Below is a small trained network, with its code and all its weights. Each question gives an input and a class and asks what happens when units are switched off, that is, made to give their printed mean instead of their output.

import numpy as np


def w(rows, s, z=0):
    codes = np.array(rows[::2]) - 128.0
    scale = np.full(codes.shape[1], s)
    scale[-1] = z or s
    return codes * scale


def norm(h):
    return h / np.sqrt((h * h).mean(-1, keepdims=True) + 1e-5)


def f(y):
    return np.maximum(y, 0)


def log_softmax(a):
    a = a - a.max(-1, keepdims=True)
    return a - np.log(np.exp(a).sum(-1, keepdims=True))


def net(x, mask):
    res = np.array(x, float).reshape(1, 7) / 4 @ E
    u = 0
    for l in range(4):
        y = f(norm(res) @ A[l][:, :-1].T + A[l][:, -1])
        res = res + np.where(mask[u : u + 5], y, B[l][:, -1]) @ B[l][:, :-1]
        u += 5
    return log_softmax(norm(res)[-1] @ U[:, :-1].T + U[:, -1])


A, B = {}, {}
E = w([
[222,148,136,5,96,139,201],'x0',
[68,45,231,112,111,136,255],'x1',
[139,77,59,119,227,96,186],'x2',
[122,131,122,128,130,128,114],'x3',
[127,127,127,130,127,125,124],'x4',
[105,48,20,92,79,253,81],'x5',
[130,124,131,119,130,132,126],'x6',
],0.0006)
A[0] = w([
[76,103,200,151,74,77,254,49],'L0N0',
[175,53,86,202,230,141,198,94],'L0N1',
[236,101,120,94,87,117,161,249],'L0N2',
[64,96,99,68,122,171,98,11],'L0N3',
[76,158,81,196,107,81,30,75],'L0N4',
],0.0018,0.0015)
B[0] = w([
[177,80,163,111,192,137,11,196],'L0N0',
[71,98,72,33,100,43,120,180],'L0N1',
[53,119,99,151,175,160,126,250],'L0N2',
[213,48,41,255,28,237,225,141],'L0N3',
[139,143,130,68,165,166,193,190],'L0N4',
],0.0021,0.0018)
A[1] = w([
[108,131,150,160,51,205,115,162],'L1N0',
[46,77,126,233,143,95,100,177],'L1N1',
[160,160,216,172,107,136,98,166],'L1N2',
[113,160,163,148,63,146,110,5],'L1N3',
[253,121,136,49,90,134,186,192],'L1N4',
],0.0025,0.0012)
B[1] = w([
[114,86,84,72,168,58,176,228],'L1N0',
[131,194,159,51,147,221,187,248],'L1N1',
[109,89,71,79,173,82,154,214],'L1N2',
[35,93,54,6,65,9,98,146],'L1N3',
[9,185,148,191,174,177,87,215],'L1N4',
],0.0021,0.0016)
A[2] = w([
[120,166,151,98,194,57,97,164],'L2N0',
[109,65,117,113,82,225,211,124],'L2N1',
[171,164,224,176,142,68,179,2],'L2N2',
[254,222,47,228,128,98,26,98],'L2N3',
[70,143,217,83,204,85,127,120],'L2N4',
],0.0019,0.00088)
B[2] = w([
[135,109,74,133,81,141,132,224],'L2N0',
[186,156,89,207,111,113,49,211],'L2N1',
[188,132,59,213,43,168,71,153],'L2N2',
[166,35,253,57,180,177,87,175],'L2N3',
[166,135,69,154,92,147,100,253],'L2N4',
],0.0026,0.002)
A[3] = w([
[74,212,112,127,156,210,146,107],'L3N0',
[105,5,200,169,103,169,156,150],'L3N1',
[212,218,142,206,153,54,118,184],'L3N2',
[65,148,164,74,7,127,53,101],'L3N3',
[150,84,42,88,131,177,48,246],'L3N4',
],0.0023,0.0014)
B[3] = w([
[107,180,209,199,133,141,159,161],'L3N0',
[223,205,161,44,181,108,9,148],'L3N1',
[102,53,74,149,43,227,101,151],'L3N2',
[114,80,46,138,251,112,217,149],'L3N3',
[140,140,199,142,87,70,157,253],'L3N4',
],0.0025,0.0048)
U = w([
[248,44,244,10,244,143,8,213],'0',
[193,8,7,251,4,250,71,88],'1',
[17,10,5,7,250,6,250,86],'2',
[8,249,251,233,245,247,226,6],'3',
[186,108,226,179,34,13,201,162],'4',
],0.0034,0.0018)

Each question gives the input, the list of numbers given to net, and the class t.
The units are the neurons (one row each of A and B). Each row of codes is followed by its name. A weight is (code - 128) times the scale printed after its matrix; where a second scale follows, it is the last column's (A, B and U).
mask holds one flag per neuron, layer by layer. A switched-off neuron (its flag False) gives its mean, the last column of its row in B, instead of its output. The means were averaged over made-up inputs and are rounded, as every weight is.
A unit's drop is (log p(t) with every unit on - log p(t) with that unit switched off) / (log p(t) with every unit on - log p(t) with every unit switched off).
The circuit of an input: a set's keep is (log p(t) with only the set's units on - log p(t) with every unit switched off) / (log p(t) with every unit on - log p(t) with every unit switched off). Starting from the 12 units with the biggest drops (on a tie, the unit counted first), units are removed one at a time, each time the one whose removal leaves the highest keep (on an exact tie, the one counted first), for as long as the keep stays at least 0.8.
circuit, biggest first: the units of the circuit, biggest drop first
most important unit: the unit with the biggest drop
k most important neurons: the k neurons with the biggest drops, biggest first
k most important neurons of layer l: the k neurons of layer l with the biggest drops, biggest first
input [4,5,5,-2,-6,7,1], class 1: most important unit : L2N1
input [-3,-7,5,-2,-6,-8,-3], class 1: 2 most important neurons : (L3N2, L0N0)
input [-3,1,-4,-5,-3,3,-1], class 2: 2 most important neurons of layer 0 : (L0N2, L0N0)
input [0,-3,-8,-4,-5,7,3], class 2: 2 most important neurons : (L1N0, L3N3)
input [1,-8,-3,-3,-3,4,5], class 0: 2 most important neurons : (L2N3, L1N1)
input [8,3,-5,-2,7,6,-7], class 3: 2 most important neurons of layer 2 : (L2N4, L2N0)
input [8,-4,-7,-1,7,-8,7], class 1: 2 most important neurons : (L3N2, L1N1)
input [7,-6,-7,-7,5,-8,7], class 1: circuit, biggest first : (L3N2, L1N1, L3N4)
input [-4,7,-8,-6,5,4,0], class 2: circuit, biggest first : (L3N3, L1N0)
input [8,6,5,1,-1,-6,-2], class 3: 2 most important neurons : (L1N4, L2N1)
input [4,1,2,8,6,1,-8], class 4: 3 most important neurons of layer 1 : (L1N4, L1N1, L1N0)
input [1,7,-3,7,3,-5,-3], class 0: 2 most important neurons : (L0N0, L3N1)
input [-1,-7,0,6,-5,-8,-6], class 1: 3 most important neurons : (L3N2, L2N2, L0N0)
input [-1,-2,1,2,0,-3,0], class 1: circuit, biggest first : (L3N2)
input [5,6,0,-1,4,-5,-2], class 0: 3 most important neurons : (L0N0, L2N1, L3N1)
input [-8,3,4,3,-6,5,-4], class 3: circuit, biggest first : (L1N1, L3N0)
input [7,5,-5,-5,2,2,8], class 3: 2 most important neurons : (L1N4, L2N3)
input [-2,-8,6,0,-7,-1,-5], class 0: 3 most important neurons : (L2N3, L1N0, L1N2)
input [-1,-2,-1,7,8,2,1], class 4: 2 most important neurons : (L1N1, L3N4)
input [5,-5,-8,-5,4,-7,7], class 2: most important neuron : (L1N3)
input [-5,6,-4,5,6,6,-8], class 0: 3 most important neurons of layer 2 : (L2N4, L2N0, L2N2)
input [-6,-8,-8,-6,-2,-2,-1], class 0: 2 most important neurons of layer 0 : (L0N2, L0N1)
input [0,-7,6,-2,0,7,-8], class 0: 3 most important neurons of layer 3 : (L3N2, L3N4, L3N3)
